[[120 131 117 124 132 118 142 120 123 139]
 [137 115 146 149 128 117 125 135 121 119]
 [127 144 126 125 138 109 148 127 128 139]
 [124 122 124 129 151 123 123 129 150 111]]
->
[[124 127 137 120]
 [122 144 115 131]
 [124 126 146 117]
 [129 125 149 124]
 [151 138 128 132]
 [123 109 117 118]
 [123 148 125 142]
 [129 127 135 120]
 [150 128 121 123]
 [111 139 119 139]]

[[133 130 140]
 [138 105 138]
 [122 134 124]
 [123 139 105]
 [136 121 142]
 [119 123 154]]
->
[[119 136 123 122 138 133]
 [123 121 139 134 105 130]
 [154 142 105 124 138 140]]

[[146 110 118 123]
 [142 118 137 145]
 [109 144 144 109]
 [109 122 109 148]
 [144 144 107 143]
 [115 148 107 148]]
->
[[115 144 109 109 142 146]
 [148 144 122 144 118 110]
 [107 107 109 144 137 118]
 [148 143 148 109 145 123]]

[[127 127 144 120 131 116]
 [150 133 123 118 120 113]
 [146 134 129 131 126 134]
 [145 109 129 128 122 122]
 [124 114 140 116 128 120]
 [138 137 122 132 130 141]
 [134 125 114 130 119 138]
 [137 134 134 132 128 135]
 [135 118 127 125 121 127]
 [140 118 117 125 115 122]
 [123 133 121 139 118 144]]
->
[[123 140 135 137 134 138 124 145 146 150 127]
 [133 118 118 134 125 137 114 109 134 133 127]
 [121 117 127 134 114 122 140 129 129 123 144]
 [139 125 125 132 130 132 116 128 131 118 120]
 [118 115 121 128 119 130 128 122 126 120 131]
 [144 122 127 135 138 141 120 122 134 113 116]]

[[125 129 128 132 136 127 127 135 132]
 [130 130 126 129 126 128 128 125 130]
 [124 126 131 133 122 123 130 107 126]
 [131 127 135 125 134 128 128 136 124]
 [129 125 124 134 123 119 129 100 129]
 [114 133 131 135 140 122 130 130 131]]
->
[[114 129 131 124 130 125]
 [133 125 127 126 130 129]
 [131 124 135 131 126 128]
 [135 134 125 133 129 132]
 [140 123 134 122 126 136]
 [122 119 128 123 128 127]
 [130 129 128 130 128 127]
 [130 100 136 107 125 135]
 [131 129 124 126 130 132]]

[[121 136 144 117 106 126 105 133 123]
 [115 127 158 139 123 118 145 133 122]
 [135 125 140 126 122 123 109 120 139]
 [117 143 123 132 131 135 133 133 145]
 [131 120 143 127 137 139 117 149 132]
 [132 123 122 131 115 122 120 148 128]
 [131 140 131 133 127 122 126 119 130]
 [108 148 127 136 135 116 113 127 131]]
->
[[108 131 132 131 117 135 115 121]
 [148 140 123 120 143 125 127 136]
 [127 131 122 143 123 140 158 144]
 [136 133 131 127 132 126 139 117]
 [135 127 115 137 131 122 123 106]
 [116 122 122 139 135 123 118 126]
 [113 126 120 117 133 109 145 105]
 [127 119 148 149 133 120 133 133]
 [131 130 128 132 145 139 122 123]]
